Here is a tiny trained network, its code and every weight. The questions are about switching its units off for an input and a class, where a switched-off unit gives its printed mean instead of its output.

import numpy as np


def w(rows, s, z=0):
    codes = np.array(rows[::2]) - 128.0
    scale = np.full(codes.shape[1], s)
    scale[-1] = z or s
    return codes * scale


def f(y):
    return np.maximum(y, 0)


def log_softmax(a):
    a = a - a.max(-1, keepdims=True)
    return a - np.log(np.exp(a).sum(-1, keepdims=True))


def net(x, mask):
    res = np.array(x, float).reshape(1, 7) / 4 @ E
    y = f(res @ A[0][:, :-1].T + A[0][:, -1])
    res = res + np.where(mask, y, B[0][:, -1]) @ B[0][:, :-1]
    return log_softmax(res[-1] @ U[:, :-1].T + U[:, -1])


A, B = {}, {}
E = w([
[129,131,131,130,127,124,130],'x0',
[106,118,133,126,55,254,198],'x1',
[182,217,158,63,87,178,46],'x2',
[66,139,248,70,139,80,164],'x3',
[132,127,124,122,128,123,130],'x4',
[73,204,63,129,71,66,158],'x5',
[136,128,130,127,133,123,132],'x6',
],0.0074)
A[0] = w([
[163,75,158,184,201,187,114,100],'neuron 1',
[144,121,169,185,174,131,79,120],'neuron 2',
[205,196,151,65,84,161,74,1],'neuron 3',
[75,48,115,192,154,107,189,32],'neuron 4',
[177,61,133,113,144,157,89,99],'neuron 5',
[62,135,224,32,140,91,190,67],'neuron 6',
[116,157,176,123,60,181,187,182],'neuron 7',
[108,54,87,208,167,86,209,23],'neuron 8',
[180,73,28,177,104,108,97,104],'neuron 9',
[172,66,134,173,197,130,188,102],'neuron 10',
[185,208,131,77,116,167,81,21],'neuron 11',
[116,230,80,159,117,38,162,176],'neuron 12',
[52,117,238,19,178,32,186,90],'neuron 13',
[99,54,92,200,138,104,197,67],'neuron 14',
[203,150,40,179,184,123,93,117],'neuron 15',
[149,167,139,119,191,38,54,106],'neuron 16',
[143,94,208,153,209,158,154,169],'neuron 17',
[152,146,134,130,178,47,54,33],'neuron 18',
[162,130,49,175,145,153,112,38],'neuron 19',
[56,29,107,183,149,78,217,78],'neuron 20',
[219,141,38,149,125,138,160,47],'neuron 21',
[150,186,160,105,90,159,85,40],'neuron 22',
[228,44,219,74,200,192,68,149],'neuron 23',
[143,99,101,135,195,2,40,134],'neuron 24',
[122,110,140,132,78,225,219,83],'neuron 25',
],0.0062,0.0061)
B[0] = w([
[103,212,83,99,62,64,178,184],'neuron 1',
[97,145,66,112,115,134,194,163],'neuron 2',
[104,184,137,27,229,109,3,162],'neuron 3',
[98,190,171,55,202,134,49,177],'neuron 4',
[124,183,119,111,81,71,170,166],'neuron 5',
[224,146,202,222,154,192,102,203],'neuron 6',
[147,64,74,140,145,143,161,212],'neuron 7',
[129,175,162,40,178,123,73,188],'neuron 8',
[159,166,165,212,143,156,129,205],'neuron 9',
[97,194,142,96,120,106,116,183],'neuron 10',
[69,161,181,37,182,134,42,159],'neuron 11',
[119,157,89,131,53,77,175,246],'neuron 12',
[202,166,173,231,115,175,142,245],'neuron 13',
[91,146,156,78,155,125,47,191],'neuron 14',
[157,142,195,185,104,198,130,211],'neuron 15',
[87,41,108,102,181,228,227,212],'neuron 16',
[85,163,97,148,49,75,134,214],'neuron 17',
[105,87,117,104,179,211,205,170],'neuron 18',
[221,175,187,185,140,182,105,160],'neuron 19',
[119,177,175,65,158,106,9,222],'neuron 20',
[171,184,185,198,153,173,121,165],'neuron 21',
[100,162,124,83,194,146,70,151],'neuron 22',
[103,196,74,151,67,65,176,249],'neuron 23',
[84,56,95,98,140,200,210,254],'neuron 24',
[118,61,97,82,171,186,178,188],'neuron 25',
],0.0061,0.0062)
U = w([
[99,185,162,25,187,119,23,45],'0',
[128,130,123,145,84,130,137,255],'1',
[203,164,193,254,114,180,128,20],'2',
[124,117,106,125,72,105,137,243],'3',
[102,48,89,73,145,197,216,59],'4',
[93,212,71,123,6,28,184,31],'5',
[134,107,118,126,76,106,115,211],'6',
],0.0082,0.0075)

Each question gives the input, the list of numbers given to net, and the class t.
The units are the neurons (one row each of A and B). Each row of codes is followed by its name. A weight is (code - 128) times the scale printed after its matrix; where a second scale follows, it is the last column's (A, B and U).
mask holds one flag per neuron, in row order. A switched-off neuron (its flag False) gives its mean, the last column of its row in B, instead of its output. The means were averaged over made-up inputs and are rounded, as every weight is.
A unit's drop is (log p(t) with every unit on - log p(t) with that unit switched off) / (log p(t) with every unit on - log p(t) with every unit switched off).
The circuit of an input: a set's keep is (log p(t) with only the set's units on - log p(t) with every unit switched off) / (log p(t) with every unit on - log p(t) with every unit switched off). Starting from the 12 units with the biggest drops (on a tie, the unit counted first), units are removed one at a time, each time the one whose removal leaves the highest keep (on an exact tie, the one counted first), for as long as the keep stays at least 0.8.
units of the circuit, in order: the units of the circuit, biggest drop first
most important unit: the unit with the biggest drop
top k neurons: the k neurons with the biggest drops, biggest first
drop of u: that unit's drop, to one decimal
input [2,-7,-7,8,7,8,3], class 2: units of the circuit, in order : neuron 13
input [-4,-5,3,-4,-2,-7,-1], class 5: top 3 neurons : neuron 23; neuron 1; neuron 5
input [0,-6,-2,1,5,-3,0], class 4: units of the circuit, in order : neuron 24; neuron 16
input [7,-2,-3,7,5,-8,2], class 5: units of the circuit, in order : neuron 23; neuron 17
input [6,7,2,-3,-3,6,4], class 4: units of the circuit, in order : neuron 25; neuron 7
input [5,2,6,7,-6,1,3], class 2: units of the circuit, in order : neuron 6; neuron 13
input [1,-7,-2,-6,-1,-3,6], class 4: units of the circuit, in order : neuron 24; neuron 16
input [-2,-2,-4,-8,-7,-3,-4], class 2: top 2 neurons : neuron 9; neuron 15
input [-3,8,-2,4,3,6,3], class 4: top 4 neurons : neuron 25; neuron 7; neuron 23; neuron 17
input [-7,-5,-6,-6,1,-8,-5], class 5: top 2 neurons : neuron 1; neuron 23
input [-3,-7,6,-5,0,2,-1], class 4: units of the circuit, in order : neuron 16; neuron 24; neuron 18
input [-2,4,-1,5,1,-8,-6], class 5: units of the circuit, in order : neuron 23; neuron 17; neuron 1
input [5,7,-7,2,-6,-3,-7], class 0: units of the circuit, in order : neuron 20; neuron 4; neuron 14
input [-4,1,7,-1,-3,3,-2], class 0: units of the circuit, in order : neuron 3; neuron 11
input [-6,2,2,6,2,-3,2], class 2: most important unit : neuron 6
input [2,-7,1,-3,-3,-5,-4], class 4: top 3 neurons : neuron 24; neuron 16; neuron 18
input [1,0,0,8,4,8,1], class 2: top 2 neurons : neuron 6; neuron 13
input [7,-4,-8,2,3,-6,6], class 0: top 3 neurons : neuron 20; neuron 4; neuron 8
input [-5,6,2,-7,-2,4,-2], class 2: drop of neuron 18 : 0.0
input [5,1,-7,-5,-5,-3,-1], class 0: drop of neuron 20 : 0.1
input [2,1,-3,-8,5,-5,5], class 2: most important unit : neuron 9
input [-2,-6,-2,-7,5,3,-2], class 2: drop of neuron 15 : 0.4
